Below are the code and all the weights of a small trained network. Each question names an input and a target symbol and asks about switching units off, where a switched-off unit gives its printed mean instead of its output.

import numpy as np


def w(rows, s, z=0):
    codes = np.array(rows[::2]) - 128.0
    scale = np.full(codes.shape[1], s)
    scale[-1] = z or s
    return codes * scale


def f(y):
    return np.maximum(y, 0)


def softmax(a):
    e = np.exp(a - a.max(-1, keepdims=True))
    return e / e.sum(-1, keepdims=True)


def log_softmax(a):
    a = a - a.max(-1, keepdims=True)
    return a - np.log(np.exp(a).sum(-1, keepdims=True))


def net(x, mask):
    ids = ['αβγδλπσ'.index(c) for c in x.split()]
    T = len(ids)
    res = E[ids] + P[:T]
    u = 0
    for l in range(2):
        q, k, v = (res @ M[l].T for M in (Q, K, V))
        z = softmax(np.where(np.tri(T) > 0, q @ k.T / 4**0.5, -1e9)) @ v
        res = res + np.where(mask[u], z, O[l][:, -1]) @ O[l][:, :-1]
        u += 1
        y = f(res @ A[l][:, :-1].T + A[l][:, -1])
        res = res + np.where(mask[u : u + 12], y, B[l][:, -1]) @ B[l][:, :-1]
        u += 12
    return log_softmax(res[-1] @ U[:, :-1].T + U[:, -1])


Q, K, V, O, A, B = {}, {}, {}, {}, {}, {}
E = w([
[115,127,132],'α',
[121,104,145],'β',
[85,128,122],'γ',
[110,73,158],'δ',
[250,105,40],'λ',
[114,101,149],'π',
[165,103,115],'σ',
],0.017)
P = w([
[125,177,93],'0',
[135,39,146],'1',
[170,169,207],'2',
[80,198,47],'3',
[135,42,95],'4',
[175,252,149],'5',
[117,153,100],'6',
[110,32,115],'7',
],0.015)
Q[0] = w([
[187,57,103],'L0H0',
[161,84,42],'L0H0',
[101,210,246],'L0H0',
[116,156,151],'L0H0',
],0.011)
K[0] = w([
[158,111,244],'L0H0',
[241,153,112],'L0H0',
[105,186,81],'L0H0',
[92,173,191],'L0H0',
],0.011)
V[0] = w([
[214,20,251],'L0H0',
[162,1,18],'L0H0',
[133,163,177],'L0H0',
[107,211,170],'L0H0',
],0.0034)
O[0] = w([
[253,134,203,251],'L0H0',
[52,119,174,249],'L0H0',
[158,113,131,98],'L0H0',
[203,50,150,47],'L0H0',
],0.0046,0.0014)
A[0] = w([
[110,142,146,192],'L0N0',
[169,87,168,61],'L0N1',
[24,86,82,164],'L0N2',
[195,119,94,94],'L0N3',
[98,30,116,86],'L0N4',
[148,104,115,1],'L0N5',
[144,121,46,113],'L0N6',
[178,95,247,131],'L0N7',
[161,48,115,137],'L0N8',
[172,100,80,80],'L0N9',
[212,115,69,106],'L0N10',
[52,143,138,164],'L0N11',
],0.013,0.008)
B[0] = w([
[107,153,161,202],'L0N0',
[119,129,75,172],'L0N1',
[187,103,86,252],'L0N2',
[56,71,157,164],'L0N3',
[179,132,222,233],'L0N4',
[214,228,2,129],'L0N5',
[151,129,184,172],'L0N6',
[53,185,128,254],'L0N7',
[143,174,195,249],'L0N8',
[123,128,97,160],'L0N9',
[36,142,200,184],'L0N10',
[194,149,94,195],'L0N11',
],0.0098,0.0065)
Q[1] = w([
[110,249,185],'L1H0',
[95,160,137],'L1H0',
[173,151,132],'L1H0',
[111,54,129],'L1H0',
],0.016)
K[1] = w([
[29,72,76],'L1H0',
[157,123,120],'L1H0',
[2,126,102],'L1H0',
[123,121,246],'L1H0',
],0.009)
V[1] = w([
[153,125,237],'L1H0',
[203,247,198],'L1H0',
[89,25,55],'L1H0',
[158,131,65],'L1H0',
],0.012)
O[1] = w([
[188,141,86,180],'L1H0',
[109,134,76,254],'L1H0',
[97,144,253,9],'L1H0',
[97,114,102,94],'L1H0',
],0.016,0.0069)
A[1] = w([
[79,229,79,121],'L1N0',
[158,128,124,173],'L1N1',
[170,70,137,117],'L1N2',
[148,146,1,118],'L1N3',
[23,73,98,149],'L1N4',
[152,93,114,28],'L1N5',
[169,241,84,70],'L1N6',
[143,136,142,190],'L1N7',
[101,93,159,213],'L1N8',
[51,128,142,2],'L1N9',
[175,30,71,117],'L1N10',
[61,95,59,167],'L1N11',
],0.0095,0.0099)
B[1] = w([
[122,122,163,176],'L1N0',
[139,106,119,167],'L1N1',
[166,114,171,146],'L1N2',
[83,132,183,255],'L1N3',
[157,138,164,158],'L1N4',
[159,83,18,133],'L1N5',
[191,187,151,182],'L1N6',
[117,148,106,157],'L1N7',
[153,137,79,157],'L1N8',
[245,26,96,136],'L1N9',
[66,100,162,204],'L1N10',
[177,82,62,179],'L1N11',
],0.012,0.019)
U = w([
[168,122,6,254],'α',
[95,120,114,248],'β',
[136,27,172,103],'γ',
[65,101,216,107],'δ',
[190,140,145,17],'λ',
[107,115,153,80],'π',
[127,152,121,91],'σ',
],0.015,0.0074)

Each question gives the input, a string of symbols that net reads in full, and the target symbol t.
The units are the heads (4 rows each of Q, K, V and O) and the neurons (one row each of A and B). Each row of codes is followed by its name. A weight is (code - 128) times the scale printed after its matrix; where a second scale follows, it is the last column's (O, A, B and U).
mask holds one flag per unit, layer by layer, with each layer's heads first. A switched-off unit (its flag False) gives its mean, the last column of its rows in O or B, instead of its output. The means were averaged over made-up inputs and are rounded, as every weight is.
A unit's drop is (log p(t) with every unit on - log p(t) with that unit switched off) / (log p(t) with every unit on - log p(t) with every unit switched off).
The circuit of an input: a set's keep is (log p(t) with only the set's units on - log p(t) with every unit switched off) / (log p(t) with every unit on - log p(t) with every unit switched off). Starting from the 12 units with the biggest drops (on a tie, the unit counted first), units are removed one at a time, each time the one whose removal leaves the highest keep (on an exact tie, the one counted first), for as long as the keep stays at least 0.8.
circuit, biggest first: the units of the circuit, biggest drop first
unit that matters most: the unit with the biggest drop
k most important neurons: the k neurons with the biggest drops, biggest first
top k neurons in layer l: the k neurons of layer l with the biggest drops, biggest first
input λ β γ, target λ: circuit, biggest first -> L0N10, L1H0, L0N3
input β β β γ δ σ, target γ: 2 most important neurons -> L0N4, L0N2
input δ δ γ δ β σ, target δ: 4 most important neurons -> L0N4, L0N8, L1N11, L0N2
input α δ α, target α: circuit, biggest first -> L1H0, L0N4
input δ π σ, target δ: circuit, biggest first -> L0N4, L1H0, L0N8
input δ δ λ, target δ: unit that matters most -> L0N10
input γ β α, target γ: top 2 neurons in layer 1 -> L1N9, L1N3
input β σ π, target β: 4 most important neurons -> L1N3, L0N4, L0N8, L0N7
input β λ β β π, target λ: 4 most important neurons -> L1N6, L0N10, L0N3, L0N8
input β γ δ δ δ α, target δ: circuit, biggest first -> L1H0, L0N8
input δ δ π γ λ α, target γ: 2 most important neurons -> L1N9, L0N2
input α δ α α λ, target λ: 3 most important neurons -> L0N8, L0N3, L0N10
input δ γ α δ λ β, target δ: 2 most important neurons -> L0N8, L0N4
input δ β α α π β, target α: 3 most important neurons -> L1N3, L0N11, L1N10
input σ σ α λ δ α, target λ: circuit, biggest first -> L1N6
input γ δ σ γ α λ, target γ: 4 most important neurons -> L0N4, L0N2, L1N9, L0N10
input β δ σ, target β: 3 most important neurons -> L1N3, L0N4, L0N7
input δ δ δ β γ σ, target β: 4 most important neurons -> L1N3, L0N4, L0N8, L0N2
input σ β σ δ γ, target γ: 4 most important neurons -> L1N3, L1N10, L0N7, L1N2
input π δ β δ β π, target δ: 4 most important neurons -> L0N4, L0N8, L0N2, L1N11
input γ σ β, target γ: 3 most important neurons -> L0N4, L0N8, L1N9
input α σ γ, target α: 2 most important neurons -> L1N3, L1N10
input δ δ σ δ π δ, target δ: top 4 neurons in layer 0 -> L0N4, L0N8, L0N2, L0N7
input λ γ π, target λ: top 3 neurons in layer 1 -> L1N6, L1N10, L1N3
input δ α β λ σ β λ δ, target λ: unit that matters most -> L0N3
input δ δ δ γ β δ, target γ: top 3 neurons in layer 0 -> L0N4, L0N2, L0N8
input σ δ α δ λ δ, target δ: top 4 neurons in layer 0 -> L0N8, L0N4, L0N2, L0N7
input β δ σ γ β σ, target γ: top 3 neurons in layer 0 -> L0N4, L0N2, L0N8
input δ δ δ λ σ, target λ: top neuron in layer 0 -> L0N8
input γ α δ, target γ: top 3 neurons in layer 0 -> L0N4, L0N8, L0N7
